Below are the code and all the weights of a small trained network. Each question names an input and a class and asks about switching units off, where a switched-off unit gives its printed mean instead of its output.

import numpy as np


def w(rows, s, z=0):
    codes = np.array(rows[::2]) - 128.0
    scale = np.full(codes.shape[1], s)
    scale[-1] = z or s
    return codes * scale


def norm(h):
    return h / np.sqrt((h * h).mean(-1, keepdims=True) + 1e-5)


def f(y):
    return y / 2 * (1 + np.tanh(0.7978845608 * (y + 0.044715 * y**3)))


def log_softmax(a):
    a = a - a.max(-1, keepdims=True)
    return a - np.log(np.exp(a).sum(-1, keepdims=True))


def net(x, mask):
    res = np.array(x, float).reshape(1, 2) / 4 @ E
    u = 0
    for l in range(3):
        y = f(norm(res) @ A[l][:, :-1].T + A[l][:, -1])
        res = res + np.where(mask[u : u + 10], y, B[l][:, -1]) @ B[l][:, :-1]
        u += 10
    return log_softmax(norm(res)[-1] @ U[:, :-1].T + U[:, -1])


A, B = {}, {}
E = w([
[183,95,129,21,194,203],'x0',
[76,110,188,115,1,153],'x1',
],0.0087)
A[0] = w([
[156,68,154,3,205,149,120],'0.n0',
[63,119,142,68,177,108,143],'0.n1',
[190,147,111,159,95,159,1],'0.n2',
[136,89,64,126,102,126,125],'0.n3',
[109,104,136,106,140,91,125],'0.n4',
[87,84,135,129,31,191,116],'0.n5',
[149,117,76,191,182,179,93],'0.n6',
[126,76,50,218,78,122,63],'0.n7',
[199,168,83,132,206,107,143],'0.n8',
[69,200,133,214,128,71,168],'0.n9',
],0.0048,0.0055)
B[0] = w([
[52,247,154,81,114,87,242],'0.n0',
[126,115,157,102,135,75,147],'0.n1',
[69,213,104,228,154,222,82],'0.n2',
[134,136,130,128,124,129,126],'0.n3',
[125,127,95,129,117,137,126],'0.n4',
[254,74,130,161,132,71,195],'0.n5',
[167,97,124,140,67,126,139],'0.n6',
[109,172,165,95,153,147,128],'0.n7',
[179,24,185,161,33,124,226],'0.n8',
[119,143,157,24,140,124,253],'0.n9',
],0.0059,0.0037)
A[1] = w([
[131,119,145,210,101,54,106],'1.n0',
[157,149,191,103,125,20,133],'1.n1',
[141,79,108,168,119,106,3],'1.n2',
[187,82,87,191,131,143,48],'1.n3',
[148,118,109,90,164,238,108],'1.n4',
[93,140,194,136,78,184,89],'1.n5',
[40,231,103,254,134,66,34],'1.n6',
[154,153,112,229,253,98,148],'1.n7',
[164,150,73,163,207,115,96],'1.n8',
[48,143,157,95,67,154,101],'1.n9',
],0.0072,0.0032)
B[1] = w([
[110,149,155,47,180,167,215],'1.n0',
[131,141,51,129,127,160,253],'1.n1',
[121,112,124,90,133,112,118],'1.n2',
[123,105,103,112,111,119,130],'1.n3',
[31,188,139,126,115,107,165],'1.n4',
[141,79,110,161,140,92,159],'1.n5',
[82,189,175,2,193,178,223],'1.n6',
[139,82,174,182,20,90,213],'1.n7',
[177,95,169,177,15,105,169],'1.n8',
[173,98,110,161,146,111,184],'1.n9',
],0.0088,0.0051)
A[2] = w([
[176,141,126,183,170,54,7],'2.n0',
[147,65,78,70,148,132,83],'2.n1',
[145,74,185,182,75,119,121],'2.n2',
[89,130,170,125,86,153,116],'2.n3',
[53,185,118,179,121,89,110],'2.n4',
[157,166,2,122,134,127,21],'2.n5',
[136,91,156,138,109,121,144],'2.n6',
[163,161,119,128,204,115,77],'2.n7',
[103,194,158,142,120,127,55],'2.n8',
[88,163,92,194,131,77,6],'2.n9',
],0.0091,0.0024)
B[2] = w([
[154,36,148,176,22,98,124],'2.n0',
[74,202,112,188,156,130,190],'2.n1',
[192,40,95,185,84,95,255],'2.n2',
[209,133,91,136,221,106,174],'2.n3',
[186,143,133,27,254,186,133],'2.n4',
[172,107,27,236,179,153,149],'2.n5',
[134,100,60,172,154,71,178],'2.n6',
[76,104,130,127,40,95,144],'2.n7',
[208,140,108,82,138,192,145],'2.n8',
[122,182,133,67,171,163,103],'2.n9',
],0.0057,0.0046)
U = w([
[111,202,176,8,144,123,179],'0',
[189,26,137,165,46,77,191],'1',
[124,167,31,197,161,151,168],'2',
[91,113,178,182,158,141,24],'3',
[117,140,166,183,122,167,2],'4',
],0.017,0.0077)

Each question gives the input, the list of numbers given to net, and the class t.
The units are the neurons (one row each of A and B). Each row of codes is followed by its name. A weight is (code - 128) times the scale printed after its matrix; where a second scale follows, it is the last column's (A, B and U).
mask holds one flag per neuron, layer by layer. A switched-off neuron (its flag False) gives its mean, the last column of its row in B, instead of its output. The means were averaged over made-up inputs and are rounded, as every weight is.
A unit's drop is (log p(t) with every unit on - log p(t) with that unit switched off) / (log p(t) with every unit on - log p(t) with every unit switched off).
unit that matters most: the unit with the biggest drop
k most important neurons: the k neurons with the biggest drops, biggest first
k most important neurons of layer l: the k neurons of layer l with the biggest drops, biggest first
drop when u is switched off: that unit's drop, to one decimal
input [1,-4], class 1: unit that matters most	0.n9
input [6,7], class 1: 3 most important neurons of layer 1	1.n6, 1.n0, 1.n5
input [-3,2], class 2: 4 most important neurons	1.n1, 0.n9, 0.n0, 2.n5
input [3,2], class 2: 2 most important neurons of layer 1	1.n6, 1.n0
input [0,-1], class 2: 4 most important neurons	1.n7, 1.n6, 1.n8, 2.n1
input [-7,7], class 0: 3 most important neurons	0.n8, 1.n7, 1.n6
input [-3,-1], class 2: 2 most important neurons	0.n9, 1.n1
input [0,-2], class 2: 2 most important neurons	1.n6, 1.n7
input [6,-7], class 1: 4 most important neurons	0.n9, 1.n6, 1.n0, 1.n8
input [-5,-5], class 0: 3 most important neurons	1.n6, 0.n5, 1.n0
input [2,1], class 2: 2 most important neurons	1.n6, 2.n5
input [6,8], class 1: 3 most important neurons	1.n6, 1.n0, 0.n9
input [-3,-4], class 1: 2 most important neurons	0.n0, 1.n7
input [-2,-4], class 1: unit that matters most	0.n0
input [0,3], class 2: 3 most important neurons of layer 1	1.n7, 1.n6, 1.n8
input [-4,0], class 0: drop when 1.n6 is switched off	0.3
input [-5,4], class 0: drop when 0.n8 is switched off	1.7
